Here is a tiny trained network, its code and every weight. The questions are about switching its units off for an input and a class, where a switched-off unit gives its printed mean instead of its output.

import numpy as np


def w(rows, s, z=0):
    codes = np.array(rows[::2]) - 128.0
    scale = np.full(codes.shape[1], s)
    scale[-1] = z or s
    return codes * scale


def f(y):
    return y / 2 * (1 + np.tanh(0.7978845608 * (y + 0.044715 * y**3)))


def log_softmax(a):
    a = a - a.max(-1, keepdims=True)
    return a - np.log(np.exp(a).sum(-1, keepdims=True))


def net(x, mask):
    res = np.array(x, float).reshape(1, 6) / 4 @ E
    y = f(res @ A[0][:, :-1].T + A[0][:, -1])
    res = res + np.where(mask, y, B[0][:, -1]) @ B[0][:, :-1]
    return log_softmax(res[-1] @ U[:, :-1].T + U[:, -1])


A, B = {}, {}
E = w([
[154,182,145,68,116,154,171,122,109],'x0',
[171,139,220,185,208,56,184,129,163],'x1',
[153,151,145,128,101,156,152,111,123],'x2',
[216,170,136,155,114,87,18,191,82],'x3',
[114,132,107,123,190,118,89,119,129],'x4',
[246,13,100,80,102,104,107,95,174],'x5',
],0.011)
A[0] = w([
[123,188,186,164,119,75,60,145,153,159],'n0',
[185,129,188,117,78,109,23,141,62,171],'n1',
[52,119,221,146,133,134,187,188,184,209],'n2',
[72,144,97,157,136,169,129,129,73,149],'n3',
[71,195,86,133,92,147,90,93,41,145],'n4',
[112,147,177,146,170,129,153,205,159,97],'n5',
[212,122,75,62,62,154,1,221,136,125],'n6',
[117,78,78,53,81,171,135,71,188,196],'n7',
[67,158,167,171,184,111,189,77,110,190],'n8',
[39,177,93,128,73,114,105,121,89,143],'n9',
[170,126,69,109,68,184,38,128,109,87],'n10',
[200,116,176,86,172,73,111,62,202,78],'n11',
[67,53,121,109,125,130,155,102,180,252],'n12',
[186,104,212,142,165,59,159,106,201,134],'n13',
[162,127,134,98,132,100,130,113,98,146],'n14',
[56,157,68,149,77,216,90,137,75,215],'n15',
[163,242,162,186,139,93,78,219,93,138],'n16',
],0.0097,0.0047)
B[0] = w([
[103,115,122,133,71,109,86,174,124,191],'n0',
[119,140,123,199,114,131,105,199,120,226],'n1',
[65,157,155,122,141,126,133,125,170,200],'n2',
[131,170,81,122,147,125,241,132,152,177],'n3',
[145,92,78,147,88,106,172,137,141,201],'n4',
[101,105,145,147,125,157,125,156,93,166],'n5',
[125,157,110,183,140,233,176,178,116,254],'n6',
[168,150,139,86,199,179,68,26,107,227],'n7',
[49,165,186,152,179,179,133,133,174,207],'n8',
[195,113,79,128,112,46,131,94,169,191],'n9',
[100,118,149,169,146,188,93,184,161,205],'n10',
[142,99,104,145,112,93,188,124,141,201],'n11',
[178,122,117,88,186,162,130,108,163,207],'n12',
[149,191,86,146,115,70,183,135,138,220],'n13',
[174,142,86,148,119,166,147,159,103,151],'n14',
[149,155,5,139,175,81,124,96,112,228],'n15',
[77,99,156,121,46,71,105,139,46,237],'n16',
],0.011,0.015)
U = w([
[131,187,100,84,181,80,174,62,234,198],'0',
[28,199,188,176,184,242,143,208,175,156],'1',
[161,132,83,174,81,84,144,194,95,208],'2',
[57,145,254,120,60,79,86,160,56,4],'3',
[165,60,139,52,187,211,28,58,99,43],'4',
],0.0088,0.0029)

Each question gives the input, the list of numbers given to net, and the class t.
The units are the neurons (one row each of A and B). Each row of codes is followed by its name. A weight is (code - 128) times the scale printed after its matrix; where a second scale follows, it is the last column's (A, B and U).
mask holds one flag per neuron, in row order. A switched-off neuron (its flag False) gives its mean, the last column of its row in B, instead of its output. The means were averaged over made-up inputs and are rounded, as every weight is.
A unit's drop is (log p(t) with every unit on - log p(t) with that unit switched off) / (log p(t) with every unit on - log p(t) with every unit switched off).
The circuit of an input: a set's keep is (log p(t) with only the set's units on - log p(t) with every unit switched off) / (log p(t) with every unit on - log p(t) with every unit switched off). Starting from the 12 units with the biggest drops (on a tie, the unit counted first), units are removed one at a time, each time the one whose removal leaves the highest keep (on an exact tie, the one counted first), for as long as the keep stays at least 0.8.
units of the circuit, in order: the units of the circuit, biggest drop first
k most important neurons: the k neurons with the biggest drops, biggest first
drop of u: that unit's drop, to one decimal
input [5,5,1,3,8,-8], class 3: units of the circuit, in order : n16
input [-6,-1,5,0,2,-5], class 0: units of the circuit, in order : n1; n6
input [7,6,1,1,-2,-3], class 3: units of the circuit, in order : n16; n6
input [-8,-7,-1,1,5,7], class 1: 2 most important neurons : n6; n10
input [7,6,6,8,-8,-1], class 3: 2 most important neurons : n16; n15
input [-2,3,-3,0,2,3], class 0: 3 most important neurons : n16; n1; n6
input [-8,-6,-2,-4,1,0], class 0: 2 most important neurons : n3; n15
input [-8,-4,7,-7,0,1], class 4: 2 most important neurons : n7; n13
input [8,7,1,5,2,-1], class 3: drop of n16 : 0.2
input [-1,-6,1,-7,-7,3], class 4: drop of n7 : 0.1
input [4,-8,-3,-3,1,3], class 4: drop of n7 : 0.1
